Below are the code and all the weights of a small trained network. Each question names an input and a target symbol and asks about switching units off, where a switched-off unit gives its printed mean instead of its output.

import numpy as np


def w(rows, s, z=0):
    codes = np.array(rows[::2]) - 128.0
    scale = np.full(codes.shape[1], s)
    scale[-1] = z or s
    return codes * scale


def f(y):
    return y / 2 * (1 + np.tanh(0.7978845608 * (y + 0.044715 * y**3)))


def softmax(a):
    e = np.exp(a - a.max(-1, keepdims=True))
    return e / e.sum(-1, keepdims=True)


def log_softmax(a):
    a = a - a.max(-1, keepdims=True)
    return a - np.log(np.exp(a).sum(-1, keepdims=True))


def net(x, mask):
    ids = ['αβεημπσψ'.index(c) for c in x.split()]
    T = len(ids)
    res = E[ids] + P[:T]
    r = res
    for j in range(3):
        rows = slice(2 * j, 2 * j + 2)
        q, k, v = (r @ M[0][rows].T for M in (Q, K, V))
        z = softmax(np.where(np.tri(T) > 0, q @ k.T / 2**0.5, -1e9)) @ v
        o = O[0][rows]
        res = res + np.where(mask[j], z, o[:, -1]) @ o[:, :-1]
    y = f(res @ A[0][:, :-1].T + A[0][:, -1])
    res = res + np.where(mask[3:27], y, B[0][:, -1]) @ B[0][:, :-1]
    return log_softmax(res[-1] @ U[:, :-1].T + U[:, -1])


Q, K, V, O, A, B = {}, {}, {}, {}, {}, {}
E = w([
[128,173,102],'α',
[126,173,102],'β',
[111,187,103],'ε',
[123,183,109],'η',
[91,49,227],'μ',
[69,143,20],'π',
[143,94,19],'σ',
[255,101,97],'ψ',
],0.023)
P = w([
[109,58,207],'0',
[122,90,181],'1',
[138,104,164],'2',
[154,134,159],'3',
[161,153,149],'4',
[167,168,132],'5',
[181,178,121],'6',
[190,192,111],'7',
[199,207,106],'8',
[210,213,91],'9',
[220,226,84],'10',
[227,239,72],'11',
[231,247,60],'12',
[254,247,57],'13',
],0.0098)
Q[0] = w([
[140,165,49],'H0',
[198,250,84],'H0',
[67,197,86],'H1',
[93,118,114],'H1',
[168,84,144],'H2',
[169,146,135],'H2',
],0.014)
K[0] = w([
[205,195,62],'H0',
[169,209,37],'H0',
[78,90,174],'H1',
[139,23,10],'H1',
[66,105,51],'H2',
[99,189,131],'H2',
],0.012)
V[0] = w([
[169,4,57],'H0',
[2,150,52],'H0',
[80,225,188],'H1',
[231,68,58],'H1',
[108,221,37],'H2',
[102,130,230],'H2',
],0.0094)
O[0] = w([
[5,228,102,225],'H0',
[21,33,158,151],'H0',
[172,105,148,113],'H1',
[148,168,84,110],'H1',
[87,106,135,253],'H2',
[179,163,160,39],'H2',
],0.012,0.0046)
A[0] = w([
[79,126,148,117],'N0',
[31,129,186,206],'N1',
[183,190,116,172],'N2',
[117,193,144,142],'N3',
[121,150,162,110],'N4',
[156,143,140,101],'N5',
[102,121,216,150],'N6',
[86,100,81,67],'N7',
[110,175,136,80],'N8',
[110,110,227,71],'N9',
[118,95,85,105],'N10',
[196,196,107,156],'N11',
[102,7,112,186],'N12',
[153,201,95,112],'N13',
[157,97,76,62],'N14',
[165,71,62,95],'N15',
[191,94,176,89],'N16',
[95,150,35,92],'N17',
[154,11,137,8],'N18',
[93,99,122,120],'N19',
[155,37,93,79],'N20',
[61,171,127,75],'N21',
[209,93,138,151],'N22',
[72,144,181,98],'N23',
],0.011,0.012)
B[0] = w([
[136,143,137,163],'N0',
[185,152,80,249],'N1',
[97,128,141,212],'N2',
[121,124,135,183],'N3',
[119,130,106,123],'N4',
[130,114,135,133],'N5',
[138,131,54,152],'N6',
[134,127,160,176],'N7',
[155,92,99,147],'N8',
[103,70,103,134],'N9',
[133,123,157,149],'N10',
[103,122,137,218],'N11',
[131,111,95,208],'N12',
[106,81,126,207],'N13',
[128,146,91,123],'N14',
[106,109,99,129],'N15',
[131,193,166,144],'N16',
[164,125,164,251],'N17',
[8,92,137,130],'N18',
[147,143,135,161],'N19',
[115,91,185,134],'N20',
[138,122,159,197],'N21',
[119,108,212,166],'N22',
[106,145,106,147],'N23',
],0.011,0.014)
U = w([
[167,128,145,255],'α',
[161,122,144,131],'β',
[119,85,146,163],'ε',
[141,103,158,145],'η',
[175,170,185,126],'μ',
[171,98,68,63],'π',
[186,253,122,138],'σ',
[2,166,143,146],'ψ',
],0.0092,0.0036)

Each question gives the input, a string of symbols that net reads in full, and the target symbol t.
The units are the heads (2 rows each of Q, K, V and O) and the neurons (one row each of A and B). Each row of codes is followed by its name. A weight is (code - 128) times the scale printed after its matrix; where a second scale follows, it is the last column's (O, A, B and U).
mask holds one flag per unit, heads first, then neurons. A switched-off unit (its flag False) gives its mean, the last column of its rows in O or B, instead of its output. The means were averaged over made-up inputs and are rounded, as every weight is.
A unit's drop is (log p(t) with every unit on - log p(t) with that unit switched off) / (log p(t) with every unit on - log p(t) with every unit switched off).
The circuit of an input: a set's keep is (log p(t) with only the set's units on - log p(t) with every unit switched off) / (log p(t) with every unit on - log p(t) with every unit switched off). Starting from the 12 units with the biggest drops (on a tie, the unit counted first), units are removed one at a time, each time the one whose removal leaves the highest keep (on an exact tie, the one counted first), for as long as the keep stays at least 0.8.
circuit, biggest first: the units of the circuit, biggest drop first
unit that matters most: the unit with the biggest drop
top k neurons: the k neurons with the biggest drops, biggest first
heads that matter: for each layer, one digit per head in row order, 1 if its drop is at least 0.15 and else 0, layers parted by /
drop when u is switched off: that unit's drop, to one decimal
input η μ μ η, target μ: unit that matters most : H2
input β α α β β μ, target μ: top 4 neurons : N16, N22, N13, N12
input ε π ε η ψ σ, target ψ: circuit, biggest first : H0, N1, N13
input μ β β, target μ: circuit, biggest first : H2, H0, N22
input ψ α σ α η α σ ψ α ε μ π ε, target π: heads that matter : 100
input ε μ β ψ α ψ η, target ψ: top 2 neurons : N1, N2
input π ε π π ε π μ μ π σ μ π ε, target π: heads that matter : 110
input ε μ β μ μ, target μ: circuit, biggest first : H0, H2
input ε ε β, target ε: circuit, biggest first : H0, H1, N18
input ε β β η α β μ π ε ε ε, target ε: circuit, biggest first : H0, N1
input α μ α, target μ: circuit, biggest first : H2, H0, N22
input μ π π μ μ π ψ ε μ ε, target μ: circuit, biggest first : H0, H2, N22
input μ μ π, target π: circuit, biggest first : H0, N1, N12
input π σ μ ψ α π β, target π: heads that matter : 110
input π β ψ α π α, target π: heads that matter : 100
input α ψ η β α α ε ε, target ε: heads that matter : 100
input α ε α μ ε π, target π: heads that matter : 110
input α ε ψ ε ψ μ, target ψ: top 4 neurons : N1, N17, N2, N11
input η α σ σ α β α ε π σ ψ α, target ψ: unit that matters most : H0
input ε μ α, target μ: top 3 neurons : N16, N22, N13
input α σ β, target σ: unit that matters most : N1
input α β η β π β α π σ π σ, target σ: top 2 neurons : N1, N13
input μ α η, target μ: top 3 neurons : N16, N22, N13
input α α μ π β α α α η β ψ ψ α β, target ψ: top 4 neurons : N1, N2, N11, N13
input α β σ β, target σ: drop when N1 is switched off : 0.4
input π μ ε α α π β π β π β, target π: drop when N2 is switched off : 0.0
